Below are the code and all the weights of a small trained network. Each question names an input and a target symbol and asks about switching units off, where a switched-off unit gives its printed mean instead of its output.

import numpy as np


def w(rows, s, z=0):
    codes = np.array(rows[::2]) - 128.0
    scale = np.full(codes.shape[1], s)
    scale[-1] = z or s
    return codes * scale


def norm(h):
    return h / np.sqrt((h * h).mean(-1, keepdims=True) + 1e-5)


def f(y):
    return y / 2 * (1 + np.tanh(0.7978845608 * (y + 0.044715 * y**3)))


def softmax(a):
    e = np.exp(a - a.max(-1, keepdims=True))
    return e / e.sum(-1, keepdims=True)


def log_softmax(a):
    a = a - a.max(-1, keepdims=True)
    return a - np.log(np.exp(a).sum(-1, keepdims=True))


def net(x, mask):
    ids = ['ΔΣαβεζηλμπτφψ'.index(c) for c in x.split()]
    T = len(ids)
    res = E[ids] + P[:T]
    u = 0
    for l in range(2):
        q, k, v = (norm(res) @ M[l].T for M in (Q, K, V))
        z = softmax(np.where(np.tri(T) > 0, q @ k.T / 3**0.5, -1e9)) @ v
        res = res + np.where(mask[u], z, O[l][:, -1]) @ O[l][:, :-1]
        u += 1
        y = f(norm(res) @ A[l][:, :-1].T + A[l][:, -1])
        res = res + np.where(mask[u : u + 4], y, B[l][:, -1]) @ B[l][:, :-1]
        u += 4
    return log_softmax(norm(res)[-1] @ U[:, :-1].T + U[:, -1])


Q, K, V, O, A, B = {}, {}, {}, {}, {}, {}
E = w([
[217,173,177,123,96],'Δ',
[254,98,112,113,156],'Σ',
[159,195,92,207,70],'α',
[64,120,123,189,111],'β',
[165,200,107,83,111],'ε',
[65,196,208,204,125],'ζ',
[125,145,194,95,164],'η',
[74,141,156,116,99],'λ',
[101,134,171,119,95],'μ',
[80,142,192,126,113],'π',
[132,72,222,152,93],'τ',
[148,147,185,123,52],'φ',
[145,149,201,135,46],'ψ',
],0.016)
P = w([
[136,215,254,174,107],'0',
[134,170,216,179,125],'1',
[139,139,196,176,132],'2',
[150,115,172,158,133],'3',
[165,94,158,139,131],'4',
[177,86,157,138,123],'5',
],0.0071)
Q[0] = w([
[112,137,5,90,203],'L0H0',
[90,100,34,98,181],'L0H0',
[129,108,111,162,87],'L0H0',
],0.014)
K[0] = w([
[82,193,176,106,59],'L0H0',
[67,225,246,191,50],'L0H0',
[165,120,143,148,89],'L0H0',
],0.012)
V[0] = w([
[252,88,89,165,236],'L0H0',
[104,31,10,193,140],'L0H0',
[104,94,54,249,38],'L0H0',
],0.0043)
O[0] = w([
[255,177,184,252,207,118],'L0H0',
[137,129,231,145,2,3],'L0H0',
[82,121,131,224,41,114],'L0H0',
],0.0041,0.0046)
A[0] = w([
[80,126,184,75,114,68],'L0N0',
[146,145,116,55,251,36],'L0N1',
[211,182,171,74,70,3],'L0N2',
[117,168,1,139,121,105],'L0N3',
],0.0088,0.0025)
B[0] = w([
[152,209,152,123,130,255],'L0N0',
[59,118,133,216,178,175],'L0N1',
[64,143,121,179,191,194],'L0N2',
[137,104,76,139,2,121],'L0N3',
],0.0097,0.0031)
Q[1] = w([
[123,165,103,132,203],'L1H0',
[46,110,103,101,85],'L1H0',
[190,21,5,64,127],'L1H0',
],0.015)
K[1] = w([
[108,151,90,103,222],'L1H0',
[8,136,132,164,58],'L1H0',
[90,231,187,107,110],'L1H0',
],0.013)
V[1] = w([
[181,88,217,106,186],'L1H0',
[255,178,147,130,117],'L1H0',
[124,27,160,135,71],'L1H0',
],0.011)
O[1] = w([
[56,46,172,85,137,253],'L1H0',
[158,7,118,134,74,178],'L1H0',
[49,191,207,115,80,148],'L1H0',
],0.012,0.0063)
A[1] = w([
[99,9,69,169,113,43],'L1N0',
[52,165,75,207,82,125],'L1N1',
[146,134,114,130,68,255],'L1N2',
[116,122,171,246,191,45],'L1N3',
],0.012,0.0083)
B[1] = w([
[213,82,239,244,178,194],'L1N0',
[250,132,218,106,141,176],'L1N1',
[105,85,114,77,54,254],'L1N2',
[78,101,81,150,83,150],'L1N3',
],0.012,0.0056)
U = w([
[190,80,153,194,175,136],'Δ',
[143,93,130,157,122,77],'Σ',
[204,119,99,135,9,118],'α',
[169,214,194,167,132,116],'β',
[168,155,31,159,151,254],'ε',
[69,155,122,254,105,4],'ζ',
[38,127,91,163,220,109],'η',
[120,146,53,66,115,210],'λ',
[176,91,81,12,117,97],'μ',
[157,143,170,42,221,28],'π',
[46,102,164,67,84,141],'τ',
[85,120,30,171,87,155],'φ',
[82,120,53,159,56,126],'ψ',
],0.014,0.0048)

Each question gives the input, a string of symbols that net reads in full, and the target symbol t.
The units are the heads (3 rows each of Q, K, V and O) and the neurons (one row each of A and B). Each row of codes is followed by its name. A weight is (code - 128) times the scale printed after its matrix; where a second scale follows, it is the last column's (O, A, B and U).
mask holds one flag per unit, layer by layer, with each layer's heads first. A switched-off unit (its flag False) gives its mean, the last column of its rows in O or B, instead of its output. The means were averaged over made-up inputs and are rounded, as every weight is.
A unit's drop is (log p(t) with every unit on - log p(t) with that unit switched off) / (log p(t) with every unit on - log p(t) with every unit switched off).
The circuit of an input: a set's keep is (log p(t) with only the set's units on - log p(t) with every unit switched off) / (log p(t) with every unit on - log p(t) with every unit switched off). Starting from all 10 units, units are removed one at a time, each time the one whose removal leaves the highest keep (on an exact tie, the one counted first), for as long as the keep stays at least 0.8.
circuit, biggest first: the units of the circuit, biggest drop first
most important unit: the unit with the biggest drop
top k neurons: the k neurons with the biggest drops, biggest first
top k neurons in layer l: the k neurons of layer l with the biggest drops, biggest first
drop of u: that unit's drop, to one decimal
input η φ η φ, target η: top 2 neurons -> L0N2; L0N1
input η β ζ Σ τ λ, target Δ: circuit, biggest first -> L1H0; L1N0
input η μ π, target η: circuit, biggest first -> L0H0; L0N1; L1H0
input τ τ η φ ζ, target η: most important unit -> L0H0
input μ ψ τ η, target η: circuit, biggest first -> L0N1; L0H0; L1H0
input μ ζ ε η π, target η: circuit, biggest first -> L0N1; L0H0; L1H0
input β Δ α, target α: circuit, biggest first -> L0N3; L1H0; L1N2
input τ π τ β α ε, target ε: circuit, biggest first -> L1H0; L0N2
input α ε λ, target ε: circuit, biggest first -> L1H0; L0H0
input ζ τ φ ζ, target τ: circuit, biggest first -> L1H0; L1N0
input τ φ η β ζ φ, target β: circuit, biggest first -> L1H0; L0N2
input α λ π τ β φ, target β: top 2 neurons -> L0N2; L0N0
input τ ψ Δ η Δ, target Δ: circuit, biggest first -> L1H0; L1N0; L0N2
input φ α η β α ψ, target α: circuit, biggest first -> L1H0
input π μ π, target π: top 3 neurons in layer 0 -> L0N0; L0N2; L0N1
input Σ π β, target Δ: circuit, biggest first -> L1N0; L1H0
input π π α τ ε φ, target ε: top 2 neurons -> L0N2; L0N0
input τ ε α τ α ζ, target α: top 2 neurons -> L0N0; L0N3
input π φ ψ, target ψ: top 2 neurons in layer 0 -> L0N2; L0N0
input π η μ, target η: most important unit -> L0N1
input ζ α ψ, target α: circuit, biggest first -> L1H0; L1N2
input μ ε μ π μ ζ, target ε: top 2 neurons in layer 0 -> L0N0; L0N1
input π π ψ, target ψ: top 2 neurons in layer 0 -> L0N0; L0N2
input β τ τ β ζ, target β: top 2 neurons -> L0N0; L1N1
input η π φ, target η: top 2 neurons in layer 0 -> L0N2; L0N1
input α η ψ, target η: drop of L1N2 -> 0.1
input β τ φ β ζ, target β: circuit, biggest first -> L1H0
input φ ε π, target ε: drop of L1H0 -> 1.0
